Each row is followed by its class.
[  53  141  -81  -43   56 -266 -191  185  224  -61  278  254  -51   -1
  -29  158   -6  154  238 -163   64  -34  133   14  -85  -80  170  166
 -195 -200  -46  -48  164  -39  -12   48   18   -4   67  -40   24]
Patum
[   7    4 -191   96   81  -17   -5   74 -182 -195  146    3   97  157
  115  157 -178  -72  -58  -13  114  229   28  296   43 -167  -71  -78
 -201  192  -73  110   74 -149   48    4  -67  -28  -75   13   81]
Kovu
[ 143  -37 -126   45  159 -152  -62   -3  381 -145   22   38  175  163
  -11  142  -98  -26  -74  -21   47  109 -190   53  359  -15  110  156
  -87  -44  129   53 -255  -85  162   -7 -137  -15   -1  125 -175]
badiv
[  19 -102  -64   95  186   25   19  -69   -7  -99 -143 -114 -159  -23
   11  -95 -201    1  -79  -40  214  -24 -113  130  195   28    2  113
   96  189  -16  -31 -176  -83   94 -329  -25   43  139 -192  -64]
fibo
[   4 -151   30   17   13   57  -19   23    6  -19   82    0   19   94
 -289   47 -375 -369  -45  -74  234  -93    7   55   85   60 -208  -41
 -223  -57   -5  123  -41  -16  144  -72  -39  -27   71  165  -75]
Patum
[  59 -125   39   60  140 -164  -43   -8   45   65  123  162   36   52
 -272   55 -210 -374   25 -244  297  -47  -35  205   74  -13 -186   28
 -209   87  -34  118    0  150   89  149 -217 -123   79  244 -123]
fibo
[ 148   88 -158   35  209 -117  -62  -32  307 -148   -8   79  228  154
  115  157   22  178  -65   -1  -91  157 -207   37  283  -43  176  223
  -38   -4    5   76 -245 -202  158   56 -161  -39   13   72 -121]
Patum
[ 154  199 -200  136   33  149   37   67  -68 -145   68  -27  112   84
   10  219   62   23   20    6  -99  199  -32  113  -13 -128  -79 -112
 -244   93  -48   27   58 -306   36    8   -6  -29 -132    7  146]
pez
[  83  124 -111  -61   47 -305 -199  176  267  -75  292  272  -39  -47
 -131  157  -91   66  283 -194   99   69  130  -15    4 -106  153  194
 -180 -199  -36  -63   52  -17  -91  -18  181  -29   20  -53   -1]
vom
[ -23 -242    5   52    3   44   -8   -4   25   -8   78   11   11   55
 -331   35 -423 -372   -3 -105  233 -141   -9   83   79   24 -149  -62
 -221  -15    0   63   11   -4   48  -40   69  -14   40  238  -74]
badiv
[  68   98 -210   92   95   91   89  116 -122 -133   69  -73   81  168
  181  164  -15 -122  -63   70   -8  154   45  295   32 -119  -87 -102
 -149  180  -10  120  148 -130   25  -22   44  -31  -43   10  188]
badiv
[ 166   13    2   17  -20  -76 -154 -125   92   55  -40   60  266  -82
   28  152 -155  -68  122  -65 -149   68   65  -54  280  -34  -24  -69
  103  -12  -79   29   44    7  157  -26 -268  -67  -82  -24  -73]
fibo
[  90  174 -104  198   44   58   23   48 -216 -124  -25  -49   45  202
  153  144  -22  -45 -227  227    0  369   27  254  -62 -122 -212 -155
 -250  161   -6  159  -28 -126  120   85 -295   39 -115  -18   59]
pez
[ 376  -92   -6 -146   58 -143   56 -136   84  160  214  -10 -115   41
 -341  121  -47 -272   33    6  402 -264  -72   51  167   43 -247   80
 -105  120  165  224  275  244  -56    5  -10 -338  125  171 -139]
vom
[  11 -136 -315  -18  -37 -126   25 -117  399  -78   73  -17  368   50
  -16  113 -270   79  -16  -42 -258  -91 -179  -76  397  -66  229  132
  -35  -55   55   90 -146   -4  144  127 -184  -61  -24  459 -158]
Patum
[   7  -88   19   17  244  127   20   92 -224 -181  -96   66  -11  240
  846  -54 -350 -277 -215   30  -44  -72   94  314 -113  -62 -244   66
  -60  142 -125  221 -167 -384   27 -118 -433   86    0 -142  195]
badiv
[ 146  183 -298  157   79  112   53   60 -216 -123    7  -10  142  149
  204  159   29   -1  -36   77   18  273  -29  254   -2 -121 -173  -78
 -183  241  -47  217  106 -129  -27  181  -79  -54 -221 -112  168]
fibo
[ -70 -189  -65   29    3  206   57    6   -2  -12   67   41   24    8
 -346   26 -392 -287   26 -162  221 -143   77   16  121   10 -219  -55
 -226  -21  -88  140   26  -10   46 -114  140    2   51  192  -55]
fibo
[ 133   89  -67   11   70 -290 -281  191  307  -16  252  281   -4  -26
  -85  166 -153   47  279 -137   46  176  166   -9   38 -129  181  179
 -228  -95  -93    1   19   84  -63  108   38  -25   -3   29 -101]
Kovu
[-142 -261  -31   50    6   91    3   77  426   54   16   88  256  123
  205  277 -419  143   76  -93  -35  187  -74   42  481 -142  -29   66
  -35  104    1  -76 -398 -119  136  331 -240   42  -72  290 -241]
pez
[ 108   -5 -193   28  235 -221  -52  -21  350 -134  -47   39  135  187
  120  105 -152    8 -107 -107   -2  137 -214   72  301    2  169  213
  -64  -10   28   64 -246 -187  145   13 -190  -17   55  149 -120]
pez
[ -96  419 -213  419   14  460  102  146  -29  -55   -4 -175  -11  -93
  -74  299 -191 -410  162 -101  100  238  251   -6   36 -104  -83 -209
 -257   49 -166  112   75  210   -5   36  -39  228 -211   23  231]
vom
[ 143  144 -106  -50   56 -274 -215  188  241  -73  241  230  -58  -78
  -72  123   58   46  226 -176   81    9  134   68  -28  -71  147  183
 -163 -159   16  -41  157  -17 -105   37   98  -43   34  -35   11]
vom
[ -28 -157  -49   15   65   69 -111  -26  123  -27  -81  -35 -165  -28
   77  -82 -207   87   11   51   61   -7   15  -20  110  -17  115   46
   89  121   46 -126  -31 -132  106 -309   22   -8  139  -60 -111]
vom
[ 103   98  -79   11  -22 -111 -127 -145   75   58    4   -6  182  -78
  -20  150 -174  -66   70  -53 -102  125   74  -24  254  -17   20  -26
   58  -60 -141   -6  104    6  195  -70 -195  -75  -24  -32  -66]
fibo
[  64  145  -73  138  211  -92  117  -15 -122 -113  161  102   20  273
  221  252  -63 -187 -145  119   65  279  -83  319    9 -165    9  -17
 -185  230  -27  206 -129  -93  219   93 -250  -27   -3    5   19]
Kovu
[  24   10  -20   28  176 -119 -121   -3  237  -56  -30   25  124  124
   51  105 -116  172  -31    3   47  120 -159   60  293  -49  127  116
  -24   59   54   74 -275  -96  145   81 -211   21   19  116 -129]
lur
[ 296  -75 -228   57  147  285  186 -139  506  -53   91 -129  -30   65
  340  196 -290  -60  -58   -8  244 -235 -137   31  275   80  334  -27
  -78  170  193 -154   74 -295  200 -386  100   15  181  275 -252]
pez
[ -84 -244   55   20   17  182   40   30   10   32  103   -2   22  -15
 -299    7 -373 -372   10  -63  274 -182   39  -13   89   82 -159  -50
 -199  -35   16  119    5    3   89  -56   84   -4   27  223  -31]
Kovu
[  79  177 -129    3  -27 -137 -168  -72   68   47  106  -40  159  -31
  -14  102 -241 -152  137   47 -122  207  108  -47  168   -2  -36  -44
    5  -43 -119   33  120   89  132  -47 -109  -29  -43 -117  -29]
vom
[   2   72 -109  -23   61   34  -56   13  349 -110 -293  143   92  127
  368   13  552  540  -86   -7 -272  191  -76 -126  327 -158   31  121
   67  -69   52   57 -242  -96  187  125 -361   98  -76  107 -155]
munuz
[ 140  167 -105  -39  -76    6   -8   32  393 -110  -59  211  197  187
 -115  162  223  387   35   99 -205  167 -190 -167  299 -127  -90  148
    2  -81  148 -127 -191 -123   68  118  -18   39  -65   52 -155]
Patum
[  81  -51  -51  -18  -36  -99 -130   47 -154 -103  138  130  -82  205
  115  194 -427 -205 -100    8  255  136   91  125   -5  -54 -176   42
 -274  -88  -31  -28  -23 -479  129 -104  -62  -62  -15   -2  -28]
vom
[  41  152  -95  -63    4 -278 -179  169  226  -46  275  262  -56   15
 -115  145    6   97  247 -164   49   15  159  -15  -29  -88  166  132
 -167 -217  -34  -44  160   67   -6   29   91   -2   79    7   12]
munuz
[  68  122 -180   93   43   36   42   56 -104  -80   46  -85   93  188
  177  182 -102  -36  -51  103   -5  196  -42  206   14 -149  -76 -111
 -219  180  -25  105  124 -204   64   20  -71  -45 -129   77   84]
Patum
[ -74 -186   62   35  -44  194   48    8  -10   35   67  -40   22   28
 -294   26 -330 -369    9  -34  221  -80   73  -33   28   48 -188 -134
 -174  -30  -14  128   50  138   73   -7   18   24   -3  196  -15]
munuz
[  84  105  -30  -62   67 -338 -235  190  271   -8  220  260  -28  -65
 -111  130  -15   93  239 -202   72   -2  128   22   -2  -86  113  139
 -143 -230  -16  -31  165  -20 -110  -14  115  -37   62  -43  -27]
badiv
[  13  -22   11   15  -36  140  -95  -47   19  -94 -150  -22 -171   40
  126  -87 -124  115   38   70  -72  -25   14  -46   84  -43  -62    9
  119   92   19 -119  -98    0   32 -245   -9  102   66 -217  -69]
munuz
[ 127   99 -102  -45   15   66   28    0  296 -232  -72   41   35  143
  -12   99   43  346 -201  -41   95 -112 -202 -136  313  -50   77  197
 -309 -143   59    0  105 -135  123  -28 -195   33  -37  191 -251]
fibo
[ -96   32  -35   66  107 -107 -120   25  221   28 -108   95  139  223
   79   73  -73  326   56 -128  158   68 -169    9  273 -116  -54   60
   18   16   15   63 -244    6   84  157 -309   32  -36  112 -186]
Patum
[ 109 -100 -102  -18    1 -179 -200   -7  347 -218  -72  111  129  -37
 -105  175 -394   73    1 -342  183   39 -153  158  291 -116 -164  202
  -97  -49   14  -63 -164  -13   10   24 -218   38   10   43 -132]
munuz
[ 149   30 -133   20  188 -137  -49  -23  338 -110    8   71  203  157
   47  148  -73   84  -53  -44  -28  135 -187   36  326  -27  100  164
  -65  -43   74   66 -261 -157  133   50 -121  -23  -23  120 -123]
lur
[  50   97  -61   56    4    9  -44 -150   80   64   21  -40  168  -49
   98  175 -111 -100  151  -78 -178   36   56 -123  209  -48   35  -56
   98   18 -142  -12   74   17  147  -47 -224  -20  -39  -13  -48]
vom
[  10 -234   26   59   28  105   28    3   73   22   13   10  -25   86
 -310   59 -391 -404  -25 -165  280 -198  -25   61   76  -21 -210  -77
 -212  -19   45  171   11   -9   11    8   -3   -4   47  320  -88]
lur
[ -76    5 -112   56  114  -80   14   45  -67  -20  125   57  197  174
  128  256 -183   27  -68 -111   87  237   28  170  236 -198  -32 -136
  -78  151   16  112  149  -73  -85   75  -59 -170  -56  256  -42]
Kovu
[  68  180 -161   62  129   91   17  132 -127 -192   30  -23   75  150
  239  104  257  112  -53  125   15  240  -18  229   23 -160 -214  -22
 -119  159    7  108  100 -142   49   55 -107  -37  -84 -169  212]
badiv
[ 105  206 -126  -74   16 -211 -183  183  214  -59  271  182  -65  -69
  -82  122  -33   88  219 -112   75    0  138   12  -56  -52  117  153
 -213 -194  -42   22  153   12  -76    5  133  -17   46  -63   22]
Patum
[ -26 -216    6   27   22  136   64   -4   26   37   72    5   30   42
 -341   34 -365 -280  -71 -119  308 -175   -8    4   95   68 -192  -69
 -243  -86   10  149   61  -43   89  -15   47  -37   72  255  -93]
fibo
[  92   46  -80   26  -18  -95 -140 -135  152   53  -19  -13  171  -75
   25  157 -285 -138   98  -88  -99   78   59  -23  275  -35   88  -79
   92  -52 -144  -37  151    6  197 -156 -161  -46    9    3  -79]
badiv
[  90  194  -45  -64   -6 -227 -168  173  221  -59  320  283  -27  -91
 -172  138  -12   99  248  -85   56   43  167   -2  -78  -60  165  128
 -187 -195  -33  -37   59   98  -40   35  158   11   85  -51   13]
pez
[   3 -106  -50   29   70   38  -51  -46   33   11  -92  -41 -177  104
  108  -31  -74   59    2   29   22   43    3   37  124  -67  -47   15
  167  174   59  -27 -151  -39   15 -174   -3  -22  124 -106 -109]
lur
[ 121  201  -36   -2  101 -114 -347  147  416  -61  266  246  -96  -92
  -74  161 -410  -94  224 -101   22   99  334  -44  -76   27  266   71
 -263 -203   -1  -16  128  272   -8 -113   11   31   96    5   11]
munuz
[ 130  148  -90  -84   13 -224 -152  182  284  -76  279  233  -11  -27
 -136  102   91  124  237 -136   13    2  101   -1   -7 -112   95  162
 -162 -202   -8  -60   60   80  -94   25  135  -59   48  -11   20]
badiv
[  10  -65   62   25   56  -34  -33  -39   21  -51 -233  -44 -182   -9
  202  -20   18   60   -1  -62 -139  -58  -98  -44   76  -13   61   15
  208  131   90 -151  -12  -50   22 -182  -18   72   78 -235  -55]
lur
[  23   86  -99   13  -28 -110 -166 -104   59   47  -10  -38  173  -76
   11  144  -99  -22  102  -53 -136  142   71    2  209  -55    3  -48
  100  -25 -134   27  124   14  169  -45 -194  -68  -14  -53  -44]
Patum
[ -28   34    2   71   -1  -76 -188  -86   94   64 -114   -4  159   17
    7  188 -176 -108   58 -122 -123  230   37  -10  234  -62   17 -130
  190    4  -55  -27   41    7  170  -16 -245  -37  -22  -48  -73]
Kovu
[  49  147 -106  -56   15 -198 -150  187  262  -33  266  268  -48  -18
  -82  145  -18  127  262 -151   70   25  195  -37  -17 -118  165  149
 -162 -199  -53  -55  123   13  -43   11  131   -7   58   -3   20]
fibo
[  70  165  -61  -59   20 -224 -220  176  308  -30  245  249  -19 -124
  -99  115   19   82  263 -145   63   40  145  -34  -28  -86  144  154
 -134 -191    0  -17  147   71  -75    2   79  -11   44  -37  -22]
munuz
[  64   11  -76  -62   19 -216 -226  201  278  -97  256  177  -72  -60
 -197   64   46  154  238 -165   67  -45  121  -19 -113  -95  167  175
  -63 -103   72  -70  123  156 -172   92  132  -30  139  -22   16]
lur
[ 115  120 -122  -75   42 -374 -215  169  209  -92  292  244  -94  -71
 -147   88    3   53  288 -161  100   61  114    1  -27  -37  230  213
 -183 -129  -68  -42  109   35  -47  -33  121   17   27 -104   -3]
munuz
[ 132  106 -197   75   33 -270   33   76 -130 -100  130  124  139  163
  218  101  127 -192  -54  104 -147  247  -73  111 -143 -183  -19 -121
 -269  -16  100  207  252 -219  -32  146   -2  -89 -262   52   51]
lur
[ 121   91  -76   15  -86    9 -152 -120  143  -38  -67 -109  175 -101
  -82  138 -257 -244  109 -133 -213  106   73  -63  153  -44  -72  -79
   12  -84 -183   -1   43   43  173 -200  -83   49  -33 -105  -51]
lur
[ -61  -67   30   69   54   77  -50   -2   25   17 -113   -7 -221   22
   77  -75  -91   19   25   37   41   37  -34    3   98   30   74   57
  256  145   89 -213 -223  -67   77 -203    0   10  118 -199  -36]
Kovu
[  68 -169   -2   38   18  178   50    4   54  -25  -18  -54   -6   17
 -310   17 -337 -441   -6 -157  242 -127  -25  -20  120   49 -224  -71
 -190   19    6  112    3   41   13 -107  104   12   14  194  -64]
lur
[  14    2  127   34  -93  160  -12  105   36 -137   43  107   45  -18
 -479   -3 -130 -238 -189  -81  313  105 -149  135 -190  125 -316   22
 -148 -106   95 -227   -4  -53   50   97   76   55   85  -91  -48]
Kovu
[ -71 -164  -17    3  -19   89  -29    6   52   24  140   25   10   57
 -298   14 -340 -261    6 -104  285 -161   54   49  162   70 -217  -78
 -254 -147   31  113  -51   32  186  -38  -19  -40   68  233  -96]
pez
[ 123  156  -87  -55   23 -220 -144  131  245  -98  236  254  -49  -53
  -18  153   -4  101  244  -95   86   51  135  -21   16 -126  153  144
 -174 -159  -21    0  129  165  -22   11  122    1   17  -43   27]
munuz
[  10 -186  -45   10  -19   77  -10    2   31  -19   82   -7   19   35
 -317   20 -320 -317   -3  -85  171 -124   16   19   58   55 -186  -57
 -220  -23   13  100   44  -18   49  -31   22  -26   25  227  -45]
Patum
[  20   86  -67  149   69   99   70  111 -172  -91   33   54    8  141
  218  142   16 -108   23   70   89  137    0   91  -65 -177 -124  -31
 -192  201  -31  149   44 -110   16   58 -113   21 -144  -61   52]
vom
[ 147   61 -149   48  208 -220 -119  -14  333 -128   18  144  140  133
   97  167  -49  121  -39 -103   16  140 -162   95  287  -53  162  141
  -52  -18  122   23 -190 -164  158   47 -162  -37   55   77 -133]
fibo
[-114 -156   45   17  -16  105  -39   -7   40    0 -169  -72 -171   31
   69  -70 -228  106   -4   69  132  -36  -17 -126   64    2   74   29
  181   69   41 -164  -19 -109   28 -294    5   38   46 -121  -66]
Patum
[-104 -222   28   47  -28  118  -12   47  -21   24  111  -33  -13   44
 -307   -6 -393 -320   12 -106  257 -118   -1  -13   24   48 -188  -94
 -205   -5   11  100  -42   -4   42   26   -1   26   29  191  -78]
Kovu
[ 182   -3 -112   40   67  -42  -20  -30  187 -100 -183   68   96   86
   83  119   37  137   75  136  -32   23 -263   36  240  -77   81  196
   25  201   25   40  -16 -272  111   71 -203   79 -179  -66  -28]
Patum
[ 103  -33 -208   12  185 -138  -19  -72  332 -184   42  122  218  144
  110  171 -212   91 -140  -61    1  148 -185   45  344  -35  -24  216
  -94  -45   97  165 -417 -119  105   56 -184  -39   28  102 -157]
pez
[ -69 -137  -29   31  -10  -17 -211   -1   35  -54 -158   63 -202   28
   53 -113  -73  193   10  181   36  123    9   65   52  -86  -40   56
  165  210   65 -151  -16  -29  153 -174  -98   45  154 -241  -93]
badiv
[ 169  -37 -104  129   49  -75  -26  106  -12  -87    5   64  114   99
   44  212 -125 -165 -102  -83  111  103 -146  224  -15 -204 -168 -132
 -222  116  127  142  204 -341   54  100 -186  -79  -32  155  -11]
lur
